What each symbol does to the points:
* | ζ σ
z424 | z35 z814
z38 | z814 z765
z34 | z376 z32
z872 | z277 z628
z69 | z612 z888
z474 | z367 z926
z384 | z474 z217
z383 | z143 z151
z898 | z563 z376
z41 | z57 z27
z612 | z872 z912
z641 | z384 z185
z897 | z165 z32
z93 | z64 z598
z563 | z554 z532
z35 | z153 z120
z120 | z828 z927
z445 | z208 z383
z828 | z367 z367
z376 | z532 z848
z278 | z600 z41
z239 | z27 z301
z814 | z120 z579
z927 | z38 z687
z477 | z939 z143
z531 | z301 z700
z57 | z687 z930
z856 | z239 z531
z301 | z819 z383
z143 | z57 z584
z600 | z383 z67
z277 | z216 z424
z532 | z797 z754
z628 | z69 z939
z912 | z628 z828
z72 | z734 z563
z926 | z93 z376
z584 | z477 z383
z518 | z926 z367
z930 | z584 z38
z407 | z32 z518
z687 | z765 z612
z170 | z700 z72
z217 | z64 z277
z64 | z93 z216
z734 | z264 z554
z264 | z41 z767
z32 | z848 z598
z579 | z872 z930
z700 | z151 z734
z797 | z72 z34
z939 | z888 z930
z165 | z531 z170
z767 | z376 z898
z590 | z598 z532
z208 | z383 z278
z367 | z590 z641
z598 | z518 z474
z848 | z754 z216
z151 | z612 z208
z554 | z767 z797
z754 | z32 z407
z185 | z612 z153
z153 | z277 z828
z27 | z445 z819
z765 | z579 z872
z216 | z185 z35
z888 | z912 z687
z67 | z165 z445
z819 | z856 z239

In the rows, 169 stands for zero.

The rows follow the links: the fewer symbols apart two points are, the more alike their rows tend to be.

Known rows, each with its point:
(171, 163, 240, 226, 180, 173, 118, 151, 195, 199, 261, 116, 217, 175, 147, 207, 140, 138, 142, 151, 179, 235, 123, 213, 275, 190, 185, 148, 157, 197, 173, 213, 140, 122, 243, 184, 105, 152, 129, 172, 154, 252, 172, 250, 142, 170, 167, 183, 150, 255, 187, 159, 184, 183, 145, 186, 178, 193, 197, 81, 139); point z898
(207, 146, 154, 141, 135, 118, 200, 175, 166, 180, 133, 137, 234, 163, 202, 153, 136, 126, 110, 174, 171, 235, 267, 58, 150, 133, 156, 136, 195, 182, 201, 212, 159, 142, 141, 180, 204, 173, 101, 135, 140, 237, 158, 191, 160, 265, 131, 161, 112, 261, 108, 162, 178, 173, 217, 167, 182, 116, 159, 146, 185); point z518
(170, 198, 163, 152, 190, 71, 221, 151, 202, 262, 159, 285, 151, 194, 137, 153, 247, 201, 125, 116, 153, 166, 103, 129, 170, 170, 183, 184, 237, 174, 184, 137, 156, 234, 115, 121, 184, 146, 155, 143, 183, 115, 168, 138, 226, 179, 204, 256, 162, 146, 190, 159, 181, 172, 127, 177, 149, 145, 144, 152, 244); point z165
(171, 178, 225, 234, 221, 147, 154, 139, 198, 216, 265, 200, 173, 178, 143, 188, 190, 170, 141, 120, 143, 211, 52, 248, 287, 191, 187, 175, 176, 167, 178, 194, 128, 175, 241, 175, 87, 161, 170, 185, 196, 214, 206, 197, 201, 153, 167, 215, 183, 188, 221, 151, 216, 165, 94, 181, 165, 188, 169, 128, 188); point z734
(164, 165, 144, 152, 152, 231, 200, 173, 197, 210, 198, 148, 116, 142, 178, 132, 177, 174, 173, 104, 192, 166, 238, 149, 176, 235, 167, 125, 212, 174, 207, 124, 217, 277, 114, 213, 216, 187, 162, 142, 235, 179, 216, 181, 174, 187, 245, 172, 192, 242, 237, 112, 157, 200, 135, 101, 164, 254, 142, 214, 237); point z856
(177, 152, 200, 139, 140, 98, 150, 151, 203, 254, 150, 166, 227, 187, 132, 177, 186, 138, 106, 161, 224, 228, 205, 84, 155, 149, 179, 150, 214, 220, 171, 192, 147, 172, 108, 134, 209, 122, 80, 136, 130, 167, 130, 193, 171, 178, 184, 207, 102, 267, 117, 166, 119, 205, 216, 195, 193, 119, 176, 88, 147); point z754
(180, 150, 136, 159, 187, 242, 100, 194, 137, 158, 143, 183, 143, 176, 148, 156, 106, 124, 256, 175, 154, 104, 166, 195, 130, 110, 215, 188, 151, 148, 172, 158, 160, 116, 164, 137, 175, 206, 160, 149, 222, 105, 241, 51, 242, 151, 141, 117, 231, 123, 165, 214, 203, 195, 152, 203, 193, 190, 206, 229, 114); point z939
(195, 182, 114, 165, 116, 96, 208, 148, 140, 107, 157, 236, 193, 179, 210, 173, 262, 258, 110, 242, 122, 179, 154, 188, 156, 137, 201, 220, 135, 153, 159, 167, 171, 233, 133, 193, 137, 155, 191, 222, 145, 185, 115, 152, 120, 181, 132, 176, 152, 122, 134, 102, 177, 90, 232, 111, 211, 127, 130, 189, 153); point z216
(173, 193, 135, 165, 179, 144, 216, 159, 201, 258, 201, 240, 113, 173, 161, 129, 213, 199, 153, 94, 155, 162, 166, 149, 199, 197, 191, 155, 232, 174, 208, 116, 190, 278, 107, 182, 201, 172, 165, 138, 237, 146, 199, 150, 206, 183, 234, 223, 191, 193, 234, 127, 181, 182, 111, 132, 157, 215, 145, 201, 257); point z531
(196, 164, 115, 167, 150, 138, 184, 174, 137, 146, 137, 255, 225, 198, 222, 148, 206, 207, 110, 193, 97, 199, 164, 199, 185, 134, 261, 210, 164, 156, 166, 157, 158, 236, 140, 182, 122, 226, 172, 177, 193, 238, 185, 141, 178, 238, 113, 158, 135, 172, 171, 98, 253, 133, 229, 118, 161, 146, 134, 239, 188); point z64
(148, 158, 157, 147, 128, 223, 117, 155, 154, 113, 149, 127, 130, 154, 137, 184, 198, 200, 222, 238, 223, 110, 196, 208, 96, 148, 156, 189, 126, 179, 133, 154, 184, 163, 127, 164, 186, 126, 190, 207, 152, 82, 131, 148, 132, 61, 206, 144, 200, 105, 136, 176, 88, 182, 190, 160, 236, 180, 195, 150, 67); point z927
(139, 181, 181, 171, 160, 243, 192, 200, 183, 169, 180, 78, 132, 149, 178, 154, 139, 157, 180, 121, 206, 162, 247, 148, 175, 267, 121, 121, 196, 193, 177, 143, 226, 225, 172, 212, 216, 184, 189, 149, 185, 204, 173, 250, 122, 191, 239, 152, 160, 227, 241, 148, 143, 206, 140, 130, 93, 231, 150, 192, 237); point z27
(194, 145, 124, 170, 204, 201, 179, 171, 140, 148, 176, 169, 109, 127, 164, 139, 116, 113, 245, 152, 140, 119, 164, 157, 132, 109, 122, 151, 165, 123, 197, 180, 153, 98, 193, 152, 189, 169, 173, 178, 215, 111, 226, 67, 237, 152, 141, 142, 257, 109, 132, 233, 172, 163, 96, 202, 232, 180, 192, 194, 144); point z69
(190, 155, 181, 127, 126, 104, 173, 157, 197, 241, 128, 156, 219, 188, 147, 165, 176, 127, 98, 160, 226, 216, 225, 61, 128, 142, 163, 152, 220, 208, 176, 183, 139, 171, 107, 138, 218, 137, 75, 122, 127, 167, 141, 180, 175, 210, 168, 197, 109, 246, 97, 175, 133, 213, 223, 194, 189, 116, 169, 110, 161); point z407
(205, 149, 147, 149, 133, 119, 202, 177, 163, 179, 134, 176, 248, 184, 208, 143, 144, 134, 81, 170, 149, 235, 232, 84, 170, 131, 200, 147, 199, 181, 187, 197, 154, 167, 135, 184, 173, 187, 95, 138, 157, 242, 169, 181, 163, 279, 119, 161, 103, 256, 115, 155, 193, 158, 232, 164, 168, 126, 155, 169, 195); point z598
(185, 139, 126, 160, 205, 215, 158, 164, 139, 149, 166, 159, 112, 125, 160, 147, 112, 102, 259, 163, 153, 108, 174, 154, 134, 113, 139, 165, 164, 130, 203, 186, 152, 100, 178, 152, 195, 180, 173, 175, 214, 112, 233, 60, 230, 139, 151, 136, 253, 121, 133, 229, 169, 180, 116, 195, 231, 189, 200, 204, 125); point z888
(114, 219, 221, 153, 214, 160, 221, 206, 178, 150, 108, 145, 162, 188, 179, 185, 135, 171, 179, 158, 177, 141, 147, 135, 140, 250, 78, 161, 170, 173, 132, 174, 192, 119, 229, 141, 184, 158, 241, 160, 114, 152, 126, 244, 122, 187, 179, 171, 122, 107, 205, 210, 159, 180, 159, 223, 34, 136, 152, 152, 247); point z208

Each walk starts at a row. The symbols on each line, taken left to right, move it on to the next point.
Each answer is a row, close to the row of the point it stands for.
(190, 155, 128, 169, 157, 158, 244, 156, 131, 80, 188, 109, 131, 91, 203, 159, 151, 157, 198, 207, 168, 161, 219, 119, 133, 150, 38, 136, 137, 134, 195, 216, 185, 101, 201, 205, 204, 143, 192, 219, 134, 159, 142, 179, 115, 154, 143, 136, 203, 122, 84, 216, 118, 108, 156, 172, 230, 149, 161, 143, 152)
ζ σ σ -> (196, 165, 102, 168, 173, 131, 261, 141, 113, 67, 181, 191, 131, 107, 232, 169, 191, 207, 175, 218, 117, 167, 165, 155, 147, 143, 81, 179, 138, 116, 184, 199, 182, 143, 200, 206, 168, 160, 221, 236, 158, 185, 151, 143, 135, 167, 117, 157, 201, 95, 102, 182, 172, 77, 142, 144, 224, 143, 147, 183, 174)
σ σ σ ζ σ -> (178, 151, 229, 199, 169, 131, 139, 140, 210, 239, 234, 127, 227, 180, 134, 200, 155, 128, 109, 142, 195, 252, 166, 152, 240, 160, 171, 140, 192, 206, 179, 218, 127, 133, 192, 163, 140, 131, 93, 150, 151, 227, 151, 244, 152, 190, 182, 193, 128, 280, 145, 161, 156, 191, 168, 198, 191, 151, 191, 60, 145)
(209, 158, 113, 173, 163, 145, 248, 174, 122, 92, 167, 201, 203, 154, 262, 149, 159, 181, 120, 192, 88, 208, 195, 153, 185, 139, 172, 177, 153, 130, 191, 202, 179, 175, 191, 212, 143, 222, 195, 190, 174, 258, 189, 158, 150, 268, 96, 141, 150, 171, 136, 139, 244, 96, 194, 126, 160, 157, 132, 239, 207)
σ σ σ ζ σ -> (154, 167, 144, 153, 128, 177, 165, 150, 153, 94, 160, 130, 139, 137, 163, 200, 223, 221, 198, 252, 220, 141, 197, 194, 108, 155, 114, 184, 130, 180, 144, 166, 206, 174, 152, 185, 187, 116, 207, 229, 122, 109, 99, 175, 97, 82, 181, 159, 191, 114, 112, 174, 68, 140, 197, 142, 241, 155, 174, 144, 90)
ζ ζ σ ζ ζ ζ -> (205, 142, 139, 161, 162, 148, 251, 166, 137, 103, 170, 113, 178, 111, 231, 165, 124, 128, 153, 182, 158, 208, 247, 83, 154, 158, 65, 129, 170, 142, 206, 232, 182, 105, 206, 216, 199, 159, 169, 206, 134, 243, 154, 204, 123, 233, 123, 136, 153, 196, 83, 195, 154, 124, 163, 163, 188, 146, 154, 157, 188)
(111, 219, 219, 149, 204, 196, 178, 223, 180, 161, 78, 161, 169, 214, 177, 171, 120, 167, 191, 154, 175, 112, 154, 160, 137, 246, 148, 180, 168, 177, 121, 135, 206, 139, 197, 132, 189, 199, 236, 136, 141, 155, 150, 219, 150, 198, 184, 156, 125, 119, 243, 200, 187, 210, 180, 215, 14, 165, 149, 211, 231)
σ σ ζ ζ ζ ζ -> (164, 153, 138, 167, 162, 248, 116, 172, 140, 133, 155, 134, 110, 149, 136, 170, 137, 143, 256, 209, 184, 94, 188, 203, 105, 122, 148, 170, 135, 150, 159, 153, 171, 120, 162, 148, 194, 168, 175, 187, 187, 75, 189, 82, 200, 83, 164, 130, 239, 96, 145, 215, 129, 188, 165, 188, 238, 186, 207, 193, 87)
σ σ ζ -> (189, 154, 123, 169, 205, 212, 156, 168, 136, 148, 171, 176, 116, 126, 162, 143, 115, 125, 251, 176, 138, 125, 161, 163, 139, 107, 146, 166, 164, 133, 199, 182, 169, 100, 180, 153, 190, 187, 171, 177, 214, 106, 228, 55, 235, 143, 145, 132, 251, 107, 122, 233, 177, 160, 112, 195, 234, 181, 205, 207, 141)
(143, 160, 164, 157, 147, 258, 54, 206, 152, 148, 114, 161, 175, 206, 139, 166, 152, 167, 232, 213, 190, 105, 178, 239, 116, 136, 254, 203, 133, 175, 121, 128, 173, 167, 137, 126, 156, 206, 166, 151, 193, 105, 180, 108, 193, 119, 170, 120, 181, 127, 185, 179, 173, 206, 223, 185, 172, 184, 208, 227, 82)
ζ ζ σ ζ -> (127, 165, 188, 157, 158, 268, 56, 227, 156, 134, 113, 125, 180, 216, 148, 174, 104, 149, 246, 206, 193, 108, 180, 235, 121, 177, 228, 189, 117, 178, 109, 139, 190, 126, 189, 137, 158, 208, 190, 144, 174, 136, 185, 148, 184, 138, 164, 103, 168, 135, 212, 196, 172, 218, 219, 192, 117, 193, 207, 220, 107)
ζ ζ σ ζ σ σ -> (148, 175, 150, 150, 118, 193, 116, 155, 155, 116, 150, 154, 148, 170, 141, 199, 244, 233, 204, 253, 223, 124, 192, 219, 102, 152, 171, 204, 123, 185, 128, 143, 184, 194, 129, 160, 178, 126, 195, 214, 141, 92, 106, 167, 126, 58, 195, 156, 197, 113, 146, 148, 97, 161, 226, 150, 232, 159, 184, 160, 82)
(180, 177, 110, 168, 133, 131, 195, 162, 124, 89, 160, 223, 171, 155, 208, 177, 250, 260, 159, 239, 138, 153, 151, 228, 138, 137, 179, 216, 117, 149, 150, 150, 183, 224, 156, 198, 148, 160, 234, 233, 148, 158, 123, 147, 131, 136, 127, 164, 181, 89, 135, 122, 168, 80, 212, 114, 228, 143, 142, 211, 137)
ζ σ σ ζ ζ σ -> (212, 155, 121, 163, 175, 143, 275, 152, 113, 81, 168, 164, 165, 116, 257, 163, 146, 166, 155, 195, 104, 209, 204, 113, 183, 156, 89, 167, 153, 122, 205, 216, 180, 134, 211, 225, 169, 187, 198, 219, 155, 246, 172, 174, 129, 244, 97, 141, 174, 157, 109, 182, 204, 93, 165, 143, 190, 150, 137, 188, 202)
ζ ζ σ σ -> (186, 145, 231, 199, 161, 147, 118, 147, 204, 216, 232, 121, 231, 188, 155, 194, 144, 131, 115, 150, 193, 251, 166, 172, 249, 180, 187, 150, 175, 209, 168, 220, 128, 136, 205, 182, 120, 146, 94, 150, 141, 253, 152, 237, 141, 198, 166, 188, 128, 291, 152, 151, 169, 198, 173, 185, 180, 164, 185, 79, 140)
(117, 216, 215, 146, 195, 169, 223, 200, 179, 161, 108, 140, 155, 182, 186, 175, 141, 173, 173, 144, 190, 141, 171, 130, 141, 268, 92, 151, 185, 182, 148, 157, 209, 157, 208, 154, 204, 160, 227, 145, 131, 149, 137, 254, 124, 193, 207, 189, 125, 133, 217, 197, 153, 187, 156, 194, 31, 151, 151, 162, 251)
ζ ζ σ ζ σ -> (191, 147, 120, 170, 205, 187, 195, 162, 132, 130, 186, 149, 109, 105, 177, 135, 119, 109, 250, 169, 141, 127, 176, 137, 137, 121, 95, 145, 155, 129, 201, 191, 164, 90, 200, 174, 203, 165, 180, 188, 196, 119, 212, 87, 217, 136, 149, 137, 249, 106, 116, 236, 164, 146, 99, 192, 238, 182, 193, 191, 151)
ζ σ σ ζ ζ σ -> (139, 182, 186, 163, 164, 248, 79, 231, 160, 148, 91, 173, 207, 230, 158, 161, 102, 154, 213, 184, 167, 112, 161, 219, 124, 172, 259, 201, 138, 184, 115, 126, 174, 138, 173, 124, 140, 237, 183, 124, 181, 148, 191, 140, 197, 187, 150, 122, 155, 140, 227, 181, 215, 217, 231, 205, 83, 178, 193, 247, 143)
(172, 197, 178, 200, 216, 108, 212, 143, 202, 248, 219, 278, 135, 184, 144, 149, 214, 196, 149, 105, 120, 175, 57, 181, 233, 182, 195, 192, 203, 151, 195, 152, 140, 220, 164, 144, 141, 168, 177, 164, 208, 153, 201, 140, 229, 170, 186, 243, 194, 140, 223, 162, 211, 152, 95, 171, 155, 183, 146, 164, 254)
ζ ζ ζ σ ζ ζ ζ -> (175, 156, 114, 153, 165, 211, 142, 159, 138, 132, 150, 185, 104, 143, 150, 159, 180, 182, 244, 219, 165, 96, 165, 202, 107, 110, 172, 194, 141, 145, 173, 154, 161, 146, 142, 158, 177, 157, 181, 204, 195, 81, 185, 63, 205, 87, 163, 136, 251, 74, 131, 191, 146, 154, 162, 169, 257, 178, 193, 203, 96)
σ ζ σ σ ζ -> (149, 160, 142, 150, 135, 223, 90, 167, 149, 137, 149, 161, 132, 170, 133, 188, 193, 183, 235, 227, 203, 103, 182, 224, 96, 124, 191, 199, 128, 176, 145, 145, 178, 174, 135, 155, 183, 153, 169, 187, 172, 76, 156, 93, 178, 66, 179, 137, 219, 103, 143, 182, 112, 183, 200, 168, 249, 179, 200, 189, 71)
(141, 166, 162, 148, 123, 227, 76, 164, 154, 136, 132, 151, 153, 176, 128, 192, 200, 199, 216, 239, 221, 108, 182, 231, 97, 149, 203, 194, 128, 187, 131, 137, 190, 187, 136, 152, 174, 151, 183, 193, 155, 82, 140, 130, 157, 69, 195, 142, 186, 114, 154, 152, 103, 190, 218, 159, 226, 181, 189, 185, 63)
σ σ ζ ζ ζ σ -> (177, 169, 123, 165, 148, 127, 238, 133, 132, 62, 177, 161, 136, 117, 213, 181, 224, 220, 163, 234, 157, 160, 181, 174, 131, 152, 93, 188, 123, 135, 166, 191, 176, 176, 185, 205, 166, 132, 224, 251, 122, 157, 116, 176, 104, 126, 144, 161, 192, 84, 109, 165, 129, 86, 185, 135, 226, 129, 140, 155, 140)
ζ ζ ζ σ ζ σ ζ -> (161, 180, 135, 166, 123, 143, 197, 147, 146, 91, 167, 169, 150, 149, 186, 199, 249, 249, 161, 246, 183, 150, 184, 196, 124, 162, 130, 199, 121, 163, 148, 166, 188, 210, 153, 198, 159, 124, 223, 246, 118, 143, 95, 188, 102, 108, 166, 172, 174, 98, 138, 143, 110, 102, 215, 125, 225, 135, 140, 156, 132)
(141, 179, 188, 158, 174, 241, 69, 228, 164, 154, 98, 178, 204, 236, 157, 165, 121, 155, 214, 193, 168, 115, 163, 226, 126, 162, 272, 203, 139, 181, 117, 129, 172, 151, 158, 124, 146, 237, 183, 122, 183, 137, 191, 131, 206, 182, 148, 115, 152, 148, 208, 183, 217, 214, 236, 193, 93, 181, 187, 253, 140)
σ σ ζ ζ ζ σ -> (155, 170, 142, 148, 119, 161, 169, 144, 148, 94, 157, 173, 154, 163, 174, 195, 267, 255, 165, 251, 189, 144, 170, 216, 129, 171, 158, 212, 122, 168, 129, 152, 177, 221, 141, 179, 167, 125, 211, 234, 128, 126, 101, 177, 110, 95, 175, 173, 180, 96, 147, 130, 103, 125, 219, 122, 214, 142, 153, 161, 111)
σ σ σ σ ζ σ -> (147, 155, 148, 151, 130, 228, 84, 171, 151, 133, 130, 162, 146, 181, 130, 190, 199, 203, 222, 228, 210, 104, 176, 228, 91, 132, 207, 215, 130, 181, 137, 146, 174, 182, 124, 151, 177, 165, 181, 191, 165, 90, 149, 108, 165, 75, 184, 140, 204, 115, 147, 170, 122, 183, 212, 164, 226, 179, 192, 198, 62)
(150, 170, 149, 155, 156, 222, 196, 189, 187, 199, 181, 150, 121, 150, 181, 135, 175, 182, 176, 102, 198, 158, 235, 143, 175, 238, 170, 128, 215, 181, 203, 123, 223, 268, 122, 208, 221, 194, 174, 127, 225, 179, 203, 203, 165, 198, 240, 182, 186, 234, 244, 127, 157, 212, 129, 118, 130, 243, 157, 215, 255)
ζ ζ σ σ ζ -> (147, 224, 189, 171, 250, 137, 243, 181, 177, 175, 132, 218, 105, 173, 174, 164, 147, 178, 201, 129, 129, 126, 84, 138, 159, 209, 95, 176, 184, 145, 157, 169, 164, 103, 219, 126, 176, 167, 237, 160, 173, 120, 169, 170, 193, 183, 178, 195, 181, 72, 201, 232, 190, 164, 104, 217, 75, 146, 155, 165, 256)
ζ σ σ ζ ζ ζ σ -> (215, 141, 138, 167, 152, 135, 228, 179, 140, 118, 160, 150, 230, 158, 250, 143, 129, 140, 113, 176, 119, 228, 238, 105, 189, 141, 158, 139, 167, 147, 186, 213, 158, 155, 178, 208, 169, 207, 140, 161, 158, 273, 181, 188, 153, 283, 105, 138, 124, 220, 123, 157, 221, 124, 205, 146, 156, 140, 142, 196, 206)
